Below are the code and all the weights of a small trained network. Each question names an input and a class and asks about switching units off, where a switched-off unit gives its printed mean instead of its output.

import numpy as np


def w(rows, s, z=0):
    codes = np.array(rows[::2]) - 128.0
    scale = np.full(codes.shape[1], s)
    scale[-1] = z or s
    return codes * scale


def f(y):
    return y / 2 * (1 + np.tanh(0.7978845608 * (y + 0.044715 * y**3)))


def log_softmax(a):
    a = a - a.max(-1, keepdims=True)
    return a - np.log(np.exp(a).sum(-1, keepdims=True))


def net(x, mask):
    res = np.array(x, float).reshape(1, 4) / 4 @ E
    y = f(res @ A[0][:, :-1].T + A[0][:, -1])
    res = res + np.where(mask, y, B[0][:, -1]) @ B[0][:, :-1]
    return log_softmax(res[-1] @ U[:, :-1].T + U[:, -1])


A, B = {}, {}
E = w([
[187,162,127,140,98,137,126,104],'x0',
[160,97,209,143,86,46,71,146],'x1',
[112,71,156,176,123,193,132,133],'x2',
[121,98,123,96,249,80,118,45],'x3',
],0.013)
A[0] = w([
[156,106,85,116,141,138,160,134,3],'N1',
[65,70,85,154,159,181,181,148,194],'N2',
[137,143,103,106,108,87,148,148,61],'N3',
[62,108,116,146,161,88,159,148,90],'N4',
[151,73,120,205,89,234,112,165,252],'N5',
[79,91,114,120,166,87,149,223,188],'N6',
[118,109,13,110,139,153,127,135,4],'N7',
[74,96,68,73,226,141,98,43,214],'N8',
[67,187,179,189,66,93,163,178,28],'N9',
[202,156,124,137,140,156,188,134,189],'N10',
[150,123,159,133,197,109,102,144,3],'N11',
[254,57,153,195,116,59,122,143,86],'N12',
[94,144,99,112,52,140,150,180,30],'N13',
[84,55,168,97,83,73,22,123,119],'N14',
[135,87,125,150,201,91,117,87,8],'N15',
[112,107,28,127,104,152,179,88,110],'N16',
[170,153,67,41,193,45,92,48,253],'N17',
],0.0088,0.0023)
B[0] = w([
[91,155,108,169,127,135,110,141,133],'N1',
[71,170,115,99,80,90,86,184,197],'N2',
[95,116,104,96,96,185,151,168,140],'N3',
[148,201,150,169,226,125,161,191,152],'N4',
[105,124,128,115,65,76,140,254,221],'N5',
[93,113,233,193,91,115,183,154,163],'N6',
[46,110,75,108,128,94,76,98,167],'N7',
[143,88,129,153,28,50,140,174,249],'N8',
[112,66,88,168,144,122,134,189,187],'N9',
[60,196,164,166,96,72,120,185,158],'N10',
[123,86,83,203,49,133,133,184,150],'N11',
[101,156,103,102,147,47,111,109,198],'N12',
[183,88,65,209,167,185,176,200,185],'N13',
[73,145,45,109,108,25,89,72,198],'N14',
[190,48,104,156,191,121,171,147,182],'N15',
[38,202,116,209,105,128,85,170,179],'N16',
[139,92,117,96,44,66,190,205,245],'N17',
],0.007,0.013)
U = w([
[93,140,44,191,96,40,70,104,181],'0',
[212,53,81,234,100,102,204,167,113],'1',
[139,175,226,207,80,37,196,150,241],'2',
[126,77,161,59,23,99,125,161,253],'3',
[170,140,168,103,218,114,162,176,112],'4',
[152,135,152,185,116,188,92,3,3],'5',
[168,136,133,113,152,141,103,77,3],'6',
],0.0068,0.0023)

Each question gives the input, the list of numbers given to net, and the class t.
The units are the neurons (one row each of A and B). Each row of codes is followed by its name. A weight is (code - 128) times the scale printed after its matrix; where a second scale follows, it is the last column's (A, B and U).
mask holds one flag per neuron, in row order. A switched-off neuron (its flag False) gives its mean, the last column of its row in B, instead of its output. The means were averaged over made-up inputs and are rounded, as every weight is.
A unit's drop is (log p(t) with every unit on - log p(t) with that unit switched off) / (log p(t) with every unit on - log p(t) with every unit switched off).
The circuit of an input: a set's keep is (log p(t) with only the set's units on - log p(t) with every unit switched off) / (log p(t) with every unit on - log p(t) with every unit switched off). Starting from the 12 units with the biggest drops (on a tie, the unit counted first), units are removed one at a time, each time the one whose removal leaves the highest keep (on an exact tie, the one counted first), for as long as the keep stays at least 0.8.
units of the circuit, in order: the units of the circuit, biggest drop first
unit that matters most: the unit with the biggest drop
top k neurons: the k neurons with the biggest drops, biggest first
input [3,-7,3,-7], class 0: top 4 neurons : [N16 N2 N7 N17]
input [-4,0,-6,2], class 3: units of the circuit, in order : [N17]
input [-1,3,-7,7], class 1: units of the circuit, in order : [N15 N17]
input [5,5,-2,1], class 0: units of the circuit, in order : [N12 N14]
input [-4,-8,4,-6], class 0: top 4 neurons : [N2 N16 N7 N17]
input [1,2,-4,5], class 1: units of the circuit, in order : [N15 N2 N17]
input [2,3,0,6], class 1: top 2 neurons : [N15 N2]
input [3,-2,-4,-5], class 1: top 4 neurons : [N13 N2 N14 N12]
input [8,8,-4,0], class 0: units of the circuit, in order : [N14 N12]
input [-3,-7,-6,8], class 1: units of the circuit, in order : [N17 N15]
input [-6,6,5,-3], class 0: top 2 neurons : [N14 N17]
input [2,-2,-5,2], class 3: top 2 neurons : [N17 N13]
input [0,1,-6,1], class 3: units of the circuit, in order : [N17 N13 N16]
input [-6,1,6,2], class 2: unit that matters most : N6
input [-1,6,-4,-3], class 0: units of the circuit, in order : [N14 N17]
input [0,-5,8,1], class 3: units of the circuit, in order : [N5 N2]
input [-3,0,-3,-2], class 4: top 2 neurons : [N8 N17]
input [-7,0,2,7], class 1: top 2 neurons : [N15 N11]
input [7,-3,3,0], class 2: top 2 neurons : [N10 N14]
input [0,7,1,1], class 0: unit that matters most : N14
